Here is a tiny trained network, its code and every weight. The questions are about switching its units off for an input and a target symbol, where a switched-off unit gives its printed mean instead of its output.

import numpy as np


def w(rows, s, z=0):
    codes = np.array(rows[::2]) - 128.0
    scale = np.full(codes.shape[1], s)
    scale[-1] = z or s
    return codes * scale


def f(y):
    return y / 2 * (1 + np.tanh(0.7978845608 * (y + 0.044715 * y**3)))


def softmax(a):
    e = np.exp(a - a.max(-1, keepdims=True))
    return e / e.sum(-1, keepdims=True)


def log_softmax(a):
    a = a - a.max(-1, keepdims=True)
    return a - np.log(np.exp(a).sum(-1, keepdims=True))


def net(x, mask):
    ids = ['αδζημπψ'.index(c) for c in x.split()]
    T = len(ids)
    res = E[ids] + P[:T]
    u = 0
    for l in range(2):
        r = res
        for j in range(2):
            rows = slice(2 * j, 2 * j + 2)
            q, k, v = (r @ M[l][rows].T for M in (Q, K, V))
            z = softmax(np.where(np.tri(T) > 0, q @ k.T / 2**0.5, -1e9)) @ v
            o = O[l][rows]
            res = res + np.where(mask[u + j], z, o[:, -1]) @ o[:, :-1]
        u += 2
        y = f(res @ A[l][:, :-1].T + A[l][:, -1])
        res = res + np.where(mask[u : u + 8], y, B[l][:, -1]) @ B[l][:, :-1]
        u += 8
    return log_softmax(res[-1] @ U[:, :-1].T + U[:, -1])


Q, K, V, O, A, B = {}, {}, {}, {}, {}, {}
E = w([
[31,188,100,80,118,228,157,93,119,108,136,161],'α',
[70,28,152,209,124,170,243,197,138,144,82,182],'δ',
[150,127,156,197,133,120,161,130,89,30,202,84],'ζ',
[164,35,249,182,98,99,64,67,159,146,67,50],'η',
[118,128,156,149,13,38,187,118,159,126,89,168],'μ',
[100,133,165,91,84,51,130,183,112,143,109,178],'π',
[112,133,118,211,34,107,166,163,125,63,180,160],'ψ',
],0.013)
P = w([
[38,65,147,54,133,105,116,52,116,136,176,177],'0',
[71,136,167,149,160,27,162,165,148,127,97,34],'1',
[166,180,210,139,201,132,120,126,228,64,133,206],'2',
[202,131,66,125,107,119,104,124,35,90,92,163],'3',
[53,151,162,186,148,104,156,144,125,87,108,17],'4',
[188,178,137,212,213,169,149,84,188,168,147,203],'5',
[231,89,78,125,72,86,121,55,30,57,66,162],'6',
[15,163,165,189,131,151,166,150,127,108,87,11],'7',
[144,174,245,227,177,214,170,116,118,199,106,191],'8',
[156,69,77,83,99,55,103,76,45,94,57,225],'9',
],0.011)
Q[0] = w([
[127,104,1,77,101,48,97,183,100,104,148,61],'0.h1',
[241,81,28,118,180,168,94,97,203,190,150,178],'0.h1',
[67,141,188,106,126,78,130,211,178,69,127,42],'0.h2',
[227,124,100,88,96,124,114,140,95,125,136,149],'0.h2',
],0.0096)
K[0] = w([
[53,194,187,171,171,168,139,194,254,196,146,71],'0.h1',
[248,247,76,145,127,89,110,213,128,129,71,85],'0.h1',
[95,50,201,108,130,102,126,116,152,162,213,134],'0.h2',
[213,130,94,172,148,160,96,121,138,146,12,131],'0.h2',
],0.0074)
V[0] = w([
[137,155,130,121,2,43,124,108,219,139,135,153],'0.h1',
[166,114,109,203,105,128,178,130,126,89,197,126],'0.h1',
[119,132,191,142,86,129,66,119,102,165,163,125],'0.h2',
[110,92,141,179,158,128,151,121,185,129,95,120],'0.h2',
],0.0077)
O[0] = w([
[172,152,11,133,146,112,126,98,160,183,97,95,254],'0.h1',
[254,143,127,59,59,142,116,181,197,99,140,151,229],'0.h1',
[183,89,55,170,164,141,6,158,154,151,182,150,162],'0.h2',
[194,68,154,203,92,108,167,107,174,117,171,122,170],'0.h2',
],0.0096,0.004)
A[0] = w([
[61,143,107,175,125,79,160,145,61,154,90,38,128],'0.n1',
[127,113,149,37,160,88,116,51,87,147,111,113,116],'0.n2',
[96,160,91,127,84,77,154,84,130,138,137,120,180],'0.n3',
[163,147,220,153,115,162,138,90,137,88,157,227,105],'0.n4',
[105,188,254,165,122,110,147,141,201,135,136,144,251],'0.n5',
[191,129,81,153,128,84,93,172,70,91,123,139,230],'0.n6',
[149,128,89,86,58,115,81,80,73,95,128,146,112],'0.n7',
[107,241,122,166,162,106,120,184,187,126,143,55,146],'0.n8',
],0.0072,0.0025)
B[0] = w([
[131,116,209,140,193,225,69,89,97,16,208,199,192],'0.n1',
[168,90,85,131,177,137,32,164,153,114,114,176,136],'0.n2',
[93,113,114,98,244,126,83,185,96,104,175,133,182],'0.n3',
[90,164,196,114,234,106,132,130,2,184,122,117,249],'0.n4',
[191,112,52,114,195,185,61,134,97,109,177,78,253],'0.n5',
[106,124,216,128,114,72,103,90,139,113,104,174,241],'0.n6',
[120,145,122,198,144,132,56,140,26,73,146,149,196],'0.n7',
[125,80,98,133,151,123,209,113,167,176,44,104,199],'0.n8',
],0.0076,0.0063)
Q[1] = w([
[41,112,148,77,96,87,106,155,73,60,143,104],'1.h1',
[77,192,179,172,65,22,117,121,81,123,146,131],'1.h1',
[144,122,102,118,27,104,179,121,92,177,109,124],'1.h2',
[253,244,129,167,193,170,96,145,95,197,130,185],'1.h2',
],0.0069)
K[1] = w([
[88,111,97,119,128,254,115,164,146,164,125,115],'1.h1',
[162,166,168,187,75,220,123,105,92,188,68,90],'1.h1',
[142,161,154,167,147,120,173,174,135,121,54,104],'1.h2',
[155,92,100,142,60,149,144,54,13,116,48,153],'1.h2',
],0.0077)
V[1] = w([
[148,177,153,135,114,145,74,65,133,130,107,34],'1.h1',
[75,188,88,76,92,192,151,110,118,166,199,90],'1.h1',
[115,61,162,109,102,181,181,42,141,175,3,125],'1.h2',
[84,116,81,98,137,141,99,217,106,202,86,218],'1.h2',
],0.0061)
O[1] = w([
[153,169,132,203,161,149,43,105,198,147,150,165,87],'1.h1',
[75,250,149,136,168,182,97,171,190,34,163,63,2],'1.h1',
[112,118,158,77,211,169,141,58,171,122,3,254,15],'1.h2',
[149,146,132,158,81,83,71,164,16,146,38,100,142],'1.h2',
],0.0073,0.007)
A[1] = w([
[183,136,75,117,9,165,138,199,175,125,152,93,103],'1.n1',
[88,165,130,108,67,134,82,142,133,36,153,117,117],'1.n2',
[147,139,47,126,208,158,215,118,246,175,94,116,247],'1.n3',
[77,70,86,144,135,151,33,81,76,100,144,210,155],'1.n4',
[144,35,169,136,67,97,139,88,132,131,110,179,198],'1.n5',
[137,129,75,175,67,105,190,99,255,167,86,133,107],'1.n6',
[183,98,44,138,78,146,147,85,95,159,64,105,85],'1.n7',
[82,171,240,86,120,86,173,139,66,62,174,254,3],'1.n8',
],0.0062,0.0018)
B[1] = w([
[185,254,166,184,136,175,184,124,178,168,60,59,185],'1.n1',
[244,95,122,121,219,176,135,141,149,141,47,139,178],'1.n2',
[106,131,190,135,43,71,92,54,143,124,187,137,184],'1.n3',
[184,209,194,123,133,179,168,125,174,176,102,150,254],'1.n4',
[62,153,157,119,91,75,115,114,173,127,199,72,253],'1.n5',
[147,51,199,29,82,143,77,98,6,65,52,72,182],'1.n6',
[133,145,45,163,206,128,149,131,144,88,168,154,224],'1.n7',
[108,69,68,97,122,98,149,102,194,103,66,96,236],'1.n8',
],0.0073,0.0083)
U = w([
[210,108,121,129,238,161,109,121,139,72,28,203,89],'α',
[167,77,127,65,148,177,84,179,129,69,252,167,144],'δ',
[173,188,165,166,141,126,193,180,190,175,100,94,52],'ζ',
[89,181,204,204,142,106,79,89,165,149,160,208,254],'η',
[98,95,1,197,231,87,98,124,150,152,119,136,70],'μ',
[51,170,208,177,137,117,74,158,26,188,116,110,8],'π',
[93,99,151,95,81,93,179,108,103,118,68,91,229],'ψ',
],0.0047,0.0017)

Each question gives the input, a string of symbols that net reads in full, and the target symbol t.
The units are the heads (2 rows each of Q, K, V and O) and the neurons (one row each of A and B). Each row of codes is followed by its name. A weight is (code - 128) times the scale printed after its matrix; where a second scale follows, it is the last column's (O, A, B and U).
mask holds one flag per unit, layer by layer, with each layer's heads first. A switched-off unit (its flag False) gives its mean, the last column of its rows in O or B, instead of its output. The means were averaged over made-up inputs and are rounded, as every weight is.
A unit's drop is (log p(t) with every unit on - log p(t) with that unit switched off) / (log p(t) with every unit on - log p(t) with every unit switched off).
The circuit of an input: a set's keep is (log p(t) with only the set's units on - log p(t) with every unit switched off) / (log p(t) with every unit on - log p(t) with every unit switched off). Starting from the 12 units with the biggest drops (on a tie, the unit counted first), units are removed one at a time, each time the one whose removal leaves the highest keep (on an exact tie, the one counted first), for as long as the keep stays at least 0.8.
units of the circuit, in order: the units of the circuit, biggest drop first
k most important neurons: the k neurons with the biggest drops, biggest first
heads that matter: for each layer, one digit per head in row order, 1 if its drop is at least 0.15 and else 0, layers parted by /
input ψ δ ψ, target ζ: 3 most important neurons -> 1.n1; 0.n7; 0.n8
input δ δ η ψ ζ ζ α δ ψ, target π: units of the circuit, in order -> 0.n4; 0.h1
input ψ δ ψ μ ψ ψ μ α η ψ, target η: heads that matter -> 00 / 10
input δ ζ π, target α: heads that matter -> 10 / 01
input π δ η ζ α, target π: units of the circuit, in order -> 0.h1; 1.h2; 0.n2; 0.h2
input α η α δ ψ η ζ ζ ψ, target δ: units of the circuit, in order -> 0.h1; 0.n5
input μ ψ ζ η η, target μ: most important neuron -> 0.n1
input η ψ δ, target η: units of the circuit, in order -> 1.h2; 1.n3; 0.h1
input δ δ ψ ψ π α, target ζ: units of the circuit, in order -> 0.h1; 1.n1; 1.h2
input δ δ ψ ψ ζ ψ δ ζ, target δ: units of the circuit, in order -> 0.n5; 0.n1; 0.h1; 1.h2
input μ π α ζ μ ζ ζ ψ ζ δ, target ψ: units of the circuit, in order -> 0.n5; 1.n5; 0.n1; 0.h2
input ψ η α α ψ ψ δ η δ, target α: units of the circuit, in order -> 1.h2; 0.n5
input ψ δ π ψ η η δ, target ψ: 3 most important neurons -> 1.n5; 0.n5; 1.n6
input μ δ ψ ζ, target ψ: 3 most important neurons -> 0.n5; 0.n6; 1.n8
input ψ ψ μ ζ α μ ψ ψ ψ, target ζ: units of the circuit, in order -> 0.h1; 1.n1
input ζ π ψ ψ ζ ψ ζ α η, target δ: 2 most important neurons -> 0.n5; 0.n4
input η δ δ ζ ψ η η μ, target η: heads that matter -> 11 / 01
input ζ α ψ ζ δ η, target δ: heads that matter -> 10 / 01
input μ π ψ ζ ψ, target μ: units of the circuit, in order -> 0.h1
input ψ α ζ π δ ψ ψ α, target ψ: 3 most important neurons -> 0.n8; 0.n5; 1.n6
input ζ π η η α ψ, target η: heads that matter -> 00 / 11
input ψ ψ π η δ ζ, target η: 2 most important neurons -> 1.n3; 0.n3
input δ ψ α π δ, target δ: heads that matter -> 10 / 00
input δ ψ ψ π α ζ ψ μ, target δ: 2 most important neurons -> 0.n5; 0.n1
input α ψ δ, target π: heads that matter -> 10 / 01
input α ψ η η π ψ ψ δ, target α: 2 most important neurons -> 0.n1; 1.n2
input ψ π π ψ δ μ ψ ζ, target ψ: heads that matter -> 10 / 00
input π ψ ζ ψ ζ, target π: 2 most important neurons -> 0.n1; 0.n8
input δ μ α α π δ μ ζ, target δ: heads that matter -> 10 / 00
